Here is a tiny trained network, its code and every weight. The questions are about switching its units off for an input and a class, where a switched-off unit gives its printed mean instead of its output.

import numpy as np


def w(rows, s, z=0):
    codes = np.array(rows[::2]) - 128.0
    scale = np.full(codes.shape[1], s)
    scale[-1] = z or s
    return codes * scale


def f(y):
    return y / 2 * (1 + np.tanh(0.7978845608 * (y + 0.044715 * y**3)))


def log_softmax(a):
    a = a - a.max(-1, keepdims=True)
    return a - np.log(np.exp(a).sum(-1, keepdims=True))


def net(x, mask):
    res = np.array(x, float).reshape(1, 4) / 4 @ E
    y = f(res @ A[0][:, :-1].T + A[0][:, -1])
    res = res + np.where(mask, y, B[0][:, -1]) @ B[0][:, :-1]
    return log_softmax(res[-1] @ U[:, :-1].T + U[:, -1])


A, B = {}, {}
E = w([
[53,82,17,129,38,187,120,180,92,161,105],'x0',
[137,143,122,135,128,140,131,120,141,158,129],'x1',
[98,191,136,117,114,152,148,3,17,124,150],'x2',
[118,70,78,70,100,43,85,88,159,169,217],'x3',
],0.014)
A[0] = w([
[179,131,209,178,161,108,99,97,101,100,136,164],'n0',
[178,109,168,129,152,77,99,62,193,116,102,196],'n1',
[212,142,165,93,223,55,112,126,158,97,179,71],'n2',
[142,122,174,74,139,149,135,89,124,186,48,124],'n3',
[107,138,150,184,140,217,198,165,147,82,32,210],'n4',
[73,87,65,92,138,101,134,120,106,161,127,99],'n5',
[140,60,43,119,91,81,108,179,169,169,167,124],'n6',
[107,151,128,190,120,172,216,187,144,85,20,40],'n7',
[106,130,122,145,100,157,99,29,31,133,175,128],'n8',
[118,65,62,123,28,116,148,196,204,133,199,115],'n9',
[149,114,96,138,96,146,125,108,179,119,130,116],'n10',
[57,73,85,183,61,181,149,166,45,178,108,33],'n11',
[145,82,118,168,182,131,140,187,243,103,92,206],'n12',
[114,158,121,203,112,136,123,90,161,129,100,133],'n13',
[115,140,157,77,42,72,112,66,173,134,222,156],'n14',
[116,101,83,30,122,59,126,39,171,132,211,96],'n15',
[92,169,191,160,153,70,131,145,167,80,206,178],'n16',
[172,60,175,144,139,137,169,166,200,120,91,105],'n17',
[106,146,73,95,108,225,78,170,66,136,143,166],'n18',
[176,135,125,158,228,173,245,106,54,70,120,147],'n19',
[176,158,195,134,150,88,94,128,193,96,209,52],'n20',
[212,101,164,136,115,143,98,203,220,103,81,52],'n21',
[138,83,128,144,121,105,147,150,95,163,142,131],'n22',
[113,107,127,143,141,140,139,132,115,129,165,118],'n23',
[78,114,73,52,90,121,49,174,176,177,148,118],'n24',
[56,137,37,60,117,203,111,144,79,144,73,84],'n25',
[180,65,44,141,96,83,108,198,163,100,137,115],'n26',
[120,112,117,63,134,65,106,77,139,163,233,10],'n27',
[140,192,189,176,126,85,179,104,123,122,119,147],'n28',
[149,255,162,109,170,167,229,95,81,26,174,155],'n29',
[149,97,178,164,155,129,80,228,183,145,122,219],'n30',
],0.009,0.013)
B[0] = w([
[116,135,175,110,163,164,163,122,96,143,192,198],'n0',
[87,209,145,59,167,94,98,187,139,133,84,198],'n1',
[179,114,76,200,90,97,102,110,125,138,64,191],'n2',
[96,108,146,121,148,132,156,112,138,144,166,145],'n3',
[106,187,184,84,146,24,94,176,146,161,92,249],'n4',
[120,125,103,175,105,150,162,125,172,62,183,163],'n5',
[52,111,140,110,152,188,190,129,118,69,198,204],'n6',
[154,30,79,226,55,111,92,50,182,157,78,192],'n7',
[160,158,117,113,133,31,102,108,99,162,64,206],'n8',
[106,133,143,134,127,179,140,133,137,71,179,210],'n9',
[116,158,111,149,125,141,149,134,154,109,126,137],'n10',
[184,156,178,106,169,30,81,166,92,197,32,197],'n11',
[193,101,99,185,105,85,103,70,147,118,50,226],'n12',
[91,147,105,119,125,120,120,134,122,112,139,144],'n13',
[204,128,88,182,63,145,116,106,142,138,84,195],'n14',
[169,119,104,114,65,52,82,136,76,174,24,196],'n15',
[107,142,176,66,123,86,130,166,96,112,146,186],'n16',
[146,140,146,122,145,80,104,158,126,185,50,176],'n17',
[166,83,71,158,142,142,149,137,140,90,111,205],'n18',
[88,130,136,80,143,147,115,132,134,67,165,213],'n19',
[167,1,81,171,42,119,109,58,165,135,74,171],'n20',
[96,234,186,47,212,71,86,223,61,149,105,181],'n21',
[111,112,144,100,115,156,102,115,142,82,117,139],'n22',
[160,128,148,147,170,129,134,84,152,145,139,127],'n23',
[113,99,149,119,129,199,185,114,127,80,196,196],'n24',
[150,89,127,127,128,59,66,155,104,202,51,199],'n25',
[121,152,141,149,125,162,197,110,174,58,152,192],'n26',
[138,190,186,71,162,93,56,159,121,245,101,167],'n27',
[95,159,148,163,171,189,136,165,117,111,164,188],'n28',
[42,133,148,123,142,184,189,140,155,99,192,239],'n29',
[165,63,96,166,92,83,128,38,156,118,95,223],'n30',
],0.0079,0.022)
U = w([
[135,201,188,87,168,93,112,172,120,183,118,153],'0',
[156,68,114,195,82,116,127,82,143,157,117,53],'1',
[84,140,165,125,148,238,193,134,144,105,247,245],'2',
],0.016,0.0012)

Each question gives the input, the list of numbers given to net, and the class t.
The units are the neurons (one row each of A and B). Each row of codes is followed by its name. A weight is (code - 128) times the scale printed after its matrix; where a second scale follows, it is the last column's (A, B and U).
mask holds one flag per neuron, in row order. A switched-off neuron (its flag False) gives its mean, the last column of its row in B, instead of its output. The means were averaged over made-up inputs and are rounded, as every weight is.
A unit's drop is (log p(t) with every unit on - log p(t) with that unit switched off) / (log p(t) with every unit on - log p(t) with every unit switched off).
unit that matters most: the unit with the biggest drop
top k neurons: the k neurons with the biggest drops, biggest first
drop when u is switched off: that unit's drop, to one decimal
input [8,-5,6,-3], class 0: top neuron : [n11]
input [8,-5,2,0], class 0: top 2 neurons : [n11; n30]
input [-7,-8,0,1], class 1: top 4 neurons : [n20; n2; n4; n21]
input [1,-2,-8,-4], class 1: top 4 neurons : [n30; n12; n7; n11]
input [8,-6,5,0], class 0: top 3 neurons : [n11; n7; n30]
input [6,5,-7,-8], class 1: top 2 neurons : [n7; n30]
input [-4,3,-1,8], class 1: top 2 neurons : [n20; n14]
input [1,3,-5,-7], class 1: top 4 neurons : [n7; n30; n12; n1]
input [-4,5,-4,1], class 1: top 4 neurons : [n20; n4; n30; n12]
input [8,-4,5,-6], class 0: top 2 neurons : [n11; n4]
input [-7,3,-8,6], class 1: top 3 neurons : [n20; n30; n2]
input [-4,-1,1,0], class 2: top 2 neurons : [n4; n11]
input [6,5,5,-1], class 0: drop when n11 is switched off : 0.3
input [5,-4,-1,-7], class 1: unit that matters most : n7
input [-1,-3,8,-6], class 2: drop when n29 is switched off : 0.3
input [-4,4,-6,4], class 1: drop when n20 is switched off : 0.1
